Below is a small trained network, with its code and all its weights. Each question gives an input and a target symbol and asks what happens when units are switched off, that is, made to give their printed mean instead of their output.

import numpy as np


def w(rows, s, z=0):
    codes = np.array(rows[::2]) - 128.0
    scale = np.full(codes.shape[1], s)
    scale[-1] = z or s
    return codes * scale


def norm(h):
    return h / np.sqrt((h * h).mean(-1, keepdims=True) + 1e-5)


def f(y):
    return np.maximum(y, 0)


def softmax(a):
    e = np.exp(a - a.max(-1, keepdims=True))
    return e / e.sum(-1, keepdims=True)


def log_softmax(a):
    a = a - a.max(-1, keepdims=True)
    return a - np.log(np.exp(a).sum(-1, keepdims=True))


def net(x, mask):
    ids = ['Ξεζθμσ'.index(c) for c in x.split()]
    T = len(ids)
    res = E[ids] + P[:T]
    r = norm(res)
    for j in range(2):
        rows = slice(2 * j, 2 * j + 2)
        q, k, v = (r @ M[0][rows].T for M in (Q, K, V))
        z = softmax(np.where(np.tri(T) > 0, q @ k.T / 2**0.5, -1e9)) @ v
        o = O[0][rows]
        res = res + np.where(mask[j], z, o[:, -1]) @ o[:, :-1]
    y = f(norm(res) @ A[0][:, :-1].T + A[0][:, -1])
    res = res + np.where(mask[2:26], y, B[0][:, -1]) @ B[0][:, :-1]
    return log_softmax(norm(res)[-1] @ U[:, :-1].T + U[:, -1])


Q, K, V, O, A, B = {}, {}, {}, {}, {}, {}
E = w([
[79,120,156,153,108,153,208,28,57,159],'Ξ',
[186,191,96,96,171,132,242,153,86,183],'ε',
[143,46,89,171,130,221,109,198,43,193],'ζ',
[63,203,170,174,123,77,172,111,97,74],'θ',
[231,124,54,113,69,233,84,73,135,16],'μ',
[159,174,195,80,114,252,173,168,71,189],'σ',
],0.016)
P = w([
[1,192,69,48,198,158,180,65,204,69],'0',
[89,44,128,64,53,125,156,104,196,58],'1',
[114,71,120,66,65,108,146,119,154,104],'2',
[166,103,162,145,204,150,147,73,134,80],'3',
[186,71,170,142,141,144,158,94,162,92],'4',
[187,74,137,119,55,65,177,91,173,103],'5',
[183,114,144,150,129,95,159,94,134,134],'6',
[173,190,94,207,189,124,120,61,103,127],'7',
[171,124,144,220,104,109,154,105,164,163],'8',
[167,164,83,201,32,38,136,117,107,201],'9',
[177,105,122,239,91,129,137,50,138,164],'10',
[183,169,72,225,101,94,122,71,125,151],'11',
],0.0087)
Q[0] = w([
[178,155,112,178,115,158,130,104,117,98],'h1',
[167,140,108,124,2,88,130,141,97,136],'h1',
[111,108,56,136,111,113,98,116,140,127],'h2',
[123,117,153,120,170,101,58,170,139,123],'h2',
],0.016)
K[0] = w([
[177,119,200,199,55,85,181,163,119,186],'h1',
[138,216,121,204,194,139,95,101,21,174],'h1',
[155,219,80,147,126,117,107,92,159,155],'h2',
[120,188,151,2,128,124,136,79,176,81],'h2',
],0.0099)
V[0] = w([
[100,73,36,189,177,95,160,141,46,84],'h1',
[126,254,172,89,135,34,162,226,98,92],'h1',
[82,84,38,194,161,179,144,193,171,181],'h2',
[253,180,33,143,145,81,150,108,180,142],'h2',
],0.0067)
O[0] = w([
[148,95,114,159,242,91,96,124,82,50,126],'h1',
[226,108,205,137,159,139,98,94,206,138,106],'h1',
[144,254,217,108,233,200,138,156,78,104,254],'h2',
[73,87,196,55,200,146,217,197,100,125,55],'h2',
],0.0092,0.0085)
A[0] = w([
[46,83,135,125,149,100,181,78,110,232,198],'n1',
[123,168,143,199,118,141,25,161,125,122,139],'n2',
[119,197,101,126,188,121,171,83,172,155,115],'n3',
[104,128,150,125,126,120,154,183,44,167,94],'n4',
[77,164,88,144,135,175,150,153,64,181,141],'n5',
[50,157,101,23,169,139,144,143,164,86,2],'n6',
[145,148,46,164,196,78,78,140,135,196,161],'n7',
[105,163,144,88,121,164,186,162,159,76,75],'n8',
[142,130,106,141,133,85,78,129,222,98,82],'n9',
[121,160,90,184,81,65,98,108,136,59,243],'n10',
[145,153,211,84,81,173,134,120,156,137,117],'n11',
[108,138,145,122,73,140,188,98,173,189,110],'n12',
[87,35,88,163,74,138,154,168,126,102,120],'n13',
[87,171,113,143,92,35,149,149,146,97,108],'n14',
[106,147,82,98,63,28,211,123,193,203,74],'n15',
[156,83,100,118,76,151,151,96,142,108,162],'n16',
[139,60,135,94,74,124,136,191,168,180,110],'n17',
[174,142,82,126,81,152,121,142,66,152,101],'n18',
[151,58,105,99,151,155,172,165,109,84,145],'n19',
[136,128,153,122,154,163,168,186,102,171,59],'n20',
[97,78,128,158,117,115,129,77,111,138,209],'n21',
[143,153,116,148,175,143,123,143,69,54,171],'n22',
[148,147,175,63,145,146,60,177,171,87,42],'n23',
[173,179,135,11,166,103,175,193,191,161,140],'n24',
],0.011,0.0045)
B[0] = w([
[92,172,113,160,204,111,125,116,101,187,156],'n1',
[115,85,105,130,92,134,186,96,155,134,185],'n2',
[196,85,143,68,127,70,116,126,134,122,193],'n3',
[99,157,119,134,98,146,108,119,144,129,188],'n4',
[128,126,164,113,86,152,130,128,159,110,247],'n5',
[181,89,122,104,140,155,133,156,145,8,137],'n6',
[187,95,146,146,99,168,183,140,111,83,152],'n7',
[128,144,114,132,86,123,114,105,124,85,164],'n8',
[130,109,190,165,153,97,111,177,114,120,136],'n9',
[115,139,153,164,146,119,97,131,149,177,173],'n10',
[148,156,133,93,150,155,148,102,187,109,207],'n11',
[139,175,119,109,107,129,131,122,119,119,170],'n12',
[154,135,155,96,184,66,124,97,105,135,151],'n13',
[157,107,156,98,99,145,116,148,189,151,142],'n14',
[121,42,158,133,160,134,139,172,84,96,151],'n15',
[89,186,111,124,159,171,149,162,117,131,170],'n16',
[160,143,142,97,143,120,161,137,188,92,148],'n17',
[115,156,108,144,111,136,130,102,157,137,208],'n18',
[137,122,144,141,141,75,145,138,125,203,155],'n19',
[89,155,121,156,125,134,107,122,139,98,191],'n20',
[119,163,158,86,151,103,118,167,101,110,154],'n21',
[130,78,114,166,103,134,72,126,130,115,242],'n22',
[150,65,134,174,157,106,158,150,90,135,143],'n23',
[159,76,110,142,105,132,142,94,95,144,175],'n24',
],0.012)
U = w([
[111,182,88,138,142,114,113,99,79,154,252],'Ξ',
[178,79,127,134,139,138,195,122,107,120,60],'ε',
[107,98,95,150,30,133,108,99,106,145,137],'ζ',
[151,129,189,147,130,123,92,191,170,121,73],'θ',
[106,160,133,131,95,138,123,182,79,2,42],'μ',
[128,196,98,95,63,132,153,113,192,138,136],'σ',
],0.0089,0.0017)

Each question gives the input, a string of symbols that net reads in full, and the target symbol t.
The units are the heads (2 rows each of Q, K, V and O) and the neurons (one row each of A and B). Each row of codes is followed by its name. A weight is (code - 128) times the scale printed after its matrix; where a second scale follows, it is the last column's (O, A, B and U).
mask holds one flag per unit, heads first, then neurons. A switched-off unit (its flag False) gives its mean, the last column of its rows in O or B, instead of its output. The means were averaged over made-up inputs and are rounded, as every weight is.
A unit's drop is (log p(t) with every unit on - log p(t) with that unit switched off) / (log p(t) with every unit on - log p(t) with every unit switched off).
The circuit of an input: a set's keep is (log p(t) with only the set's units on - log p(t) with every unit switched off) / (log p(t) with every unit on - log p(t) with every unit switched off). Starting from the 12 units with the biggest drops (on a tie, the unit counted first), units are removed one at a time, each time the one whose removal leaves the highest keep (on an exact tie, the one counted first), for as long as the keep stays at least 0.8.
units of the circuit, in order: the units of the circuit, biggest drop first
k most important neurons: the k neurons with the biggest drops, biggest first
which heads matter: for each layer, one digit per head in row order, 1 if its drop is at least 0.15 and else 0, layers parted by /
drop when u is switched off: that unit's drop, to one decimal
input μ θ θ μ ζ, target ε: units of the circuit, in order	h2, n13, n22
input ζ σ ε θ, target σ: units of the circuit, in order	h1
input θ μ ε, target ε: units of the circuit, in order	n24, h2
input σ ζ Ξ ε, target μ: which heads matter	10
input θ ζ σ, target ε: units of the circuit, in order	n23, n24
input θ Ξ σ θ ε, target ε: units of the circuit, in order	n15, h2
input ε μ ζ, target θ: 2 most important neurons	n17, n19
input ζ σ ε θ σ σ, target ε: units of the circuit, in order	h1, n23, n24
input μ θ θ ζ, target ε: which heads matter	01
input θ ε σ Ξ ε ζ ζ ε θ, target θ: which heads matter	10
input θ θ σ σ Ξ Ξ ζ ε θ μ μ, target ε: which heads matter	11
input σ θ θ, target θ: which heads matter	01
input θ μ σ σ θ μ, target θ: 2 most important neurons	n9, n10
input μ ζ ζ Ξ σ Ξ, target Ξ: units of the circuit, in order	n1
input σ Ξ σ ζ, target ζ: 2 most important neurons	n11, n2
input Ξ Ξ ζ μ, target ζ: which heads matter	10
input μ Ξ σ σ θ θ Ξ μ, target Ξ: which heads matter	01
input σ μ μ ζ, target Ξ: which heads matter	11
input σ θ ε Ξ Ξ σ σ σ ζ, target σ: which heads matter	11
input ε Ξ ζ ζ, target ζ: which heads matter	00
input σ ε μ μ, target ε: which heads matter	11
input μ σ ε ζ, target σ: most important neuron	n17
input σ ε θ μ σ Ξ, target Ξ: which heads matter	01
input σ σ σ σ ε ζ ε ζ ζ σ, target μ: which heads matter	11
input Ξ μ θ σ, target σ: which heads matter	01
input ζ μ ε, target μ: which heads matter	11
input σ Ξ μ, target Ξ: 2 most important neurons	n5, n13
input σ σ θ σ, target σ: drop when h2 is switched off	0.3
input ζ Ξ Ξ, target μ: drop when h2 is switched off	0.5
